Below are the code and all the weights of a small trained network. Each question names an input and a class and asks about switching units off, where a switched-off unit gives its printed mean instead of its output.

import numpy as np


def w(rows, s, z=0):
    codes = np.array(rows[::2]) - 128.0
    scale = np.full(codes.shape[1], s)
    scale[-1] = z or s
    return codes * scale


def norm(h):
    return h / np.sqrt((h * h).mean(-1, keepdims=True) + 1e-5)


def f(y):
    return y / 2 * (1 + np.tanh(0.7978845608 * (y + 0.044715 * y**3)))


def log_softmax(a):
    a = a - a.max(-1, keepdims=True)
    return a - np.log(np.exp(a).sum(-1, keepdims=True))


def net(x, mask):
    res = np.array(x, float).reshape(1, 6) / 4 @ E
    u = 0
    for l in range(2):
        y = f(norm(res) @ A[l][:, :-1].T + A[l][:, -1])
        res = res + np.where(mask[u : u + 5], y, B[l][:, -1]) @ B[l][:, :-1]
        u += 5
    return log_softmax(norm(res)[-1] @ U[:, :-1].T + U[:, -1])


A, B = {}, {}
E = w([
[127,129,129,127],'x0',
[80,168,63,188],'x1',
[130,127,119,128],'x2',
[212,69,107,213],'x3',
[130,125,119,124],'x4',
[214,254,117,149],'x5',
],0.0054)
A[0] = w([
[94,140,192,51,70],'L0N1',
[129,146,47,142,32],'L0N2',
[255,208,101,68,119],'L0N3',
[217,95,207,51,5],'L0N4',
[215,119,221,65,58],'L0N5',
],0.0066,0.0027)
B[0] = w([
[106,107,66,90,193],'L0N1',
[110,134,116,157,114],'L0N2',
[108,133,247,139,253],'L0N3',
[181,96,37,87,188],'L0N4',
[177,119,85,98,204],'L0N5',
],0.014,0.0027)
A[1] = w([
[153,48,189,216,104],'L1N1',
[214,81,109,196,2],'L1N2',
[69,174,142,31,76],'L1N3',
[59,172,86,217,144],'L1N4',
[68,12,128,124,119],'L1N5',
],0.011,0.0028)
B[1] = w([
[9,115,101,114,225],'L1N1',
[42,159,51,136,185],'L1N2',
[54,93,51,221,225],'L1N3',
[203,59,129,37,235],'L1N4',
[214,223,200,151,253],'L1N5',
],0.014,0.005)
U = w([
[10,131,49,155,90],'0',
[128,110,137,134,255],'1',
[154,153,231,179,92],'2',
[203,42,99,88,66],'3',
],0.012,0.008)

Each question gives the input, the list of numbers given to net, and the class t.
The units are the neurons (one row each of A and B). Each row of codes is followed by its name. A weight is (code - 128) times the scale printed after its matrix; where a second scale follows, it is the last column's (A, B and U).
mask holds one flag per neuron, layer by layer. A switched-off neuron (its flag False) gives its mean, the last column of its row in B, instead of its output. The means were averaged over made-up inputs and are rounded, as every weight is.
A unit's drop is (log p(t) with every unit on - log p(t) with that unit switched off) / (log p(t) with every unit on - log p(t) with every unit switched off).
The circuit of an input: a set's keep is (log p(t) with only the set's units on - log p(t) with every unit switched off) / (log p(t) with every unit on - log p(t) with every unit switched off). Starting from all 10 units, units are removed one at a time, each time the one whose removal leaves the highest keep (on an exact tie, the one counted first), for as long as the keep stays at least 0.8.
units of the circuit, in order: the units of the circuit, biggest drop first
most important unit: the unit with the biggest drop
top k neurons: the k neurons with the biggest drops, biggest first
k most important neurons of layer l: the k neurons of layer l with the biggest drops, biggest first
input [2,-3,-6,-7,0,4], class 0: units of the circuit, in order : [L1N3]
input [2,8,1,4,7,6], class 3: 2 most important neurons of layer 1 : [L1N4 L1N5]
input [-7,-8,-7,-6,2,-2], class 3: units of the circuit, in order : [L0N4 L1N1]
input [2,-8,0,-5,3,7], class 3: 4 most important neurons of layer 1 : [L1N5 L1N1 L1N3 L1N2]
input [8,-7,-2,-3,1,-8], class 2: top 2 neurons : [L1N5 L1N4]
input [-4,-1,5,-7,-7,-8], class 2: top 2 neurons : [L1N5 L1N1]
input [-1,3,2,8,-1,-5], class 0: top 2 neurons : [L1N1 L1N2]
input [-7,0,3,3,-3,3], class 0: top 2 neurons : [L1N1 L1N5]
input [8,7,2,8,0,5], class 0: top 2 neurons : [L1N2 L1N1]
input [-4,6,4,2,-5,5], class 3: top 2 neurons : [L1N4 L1N5]
input [-4,6,3,5,-8,7], class 2: top 3 neurons : [L0N3 L1N3 L0N4]
input [-5,8,1,6,-4,3], class 3: 2 most important neurons of layer 1 : [L1N4 L1N3]
input [4,8,-2,6,6,7], class 3: units of the circuit, in order : [L1N4 L1N3 L1N5]
input [4,3,-2,0,3,-2], class 3: top neuron : [L1N4]
input [1,4,-1,5,4,-7], class 2: top 2 neurons : [L1N5 L1N3]
input [-1,-8,-5,-5,-8,-6], class 3: top 4 neurons : [L0N3 L0N4 L1N1 L0N1]
input [3,8,-6,3,8,-7], class 3: 2 most important neurons of layer 0 : [L0N3 L0N2]
input [-5,-7,-1,-5,-8,6], class 3: top 2 neurons : [L0N5 L0N4]
input [-4,8,-1,4,-4,-6], class 3: top 2 neurons : [L1N4 L0N3]
input [-2,-4,2,-5,-7,5], class 0: most important unit : L1N3
input [6,3,0,-4,-2,-5], class 2: 3 most important neurons of layer 1 : [L1N5 L1N1 L1N2]
input [8,-3,5,6,-2,6], class 0: 4 most important neurons of layer 1 : [L1N1 L1N5 L1N4 L1N2]
input [0,7,-6,-3,-3,5], class 3: 2 most important neurons of layer 1 : [L1N4 L1N5]
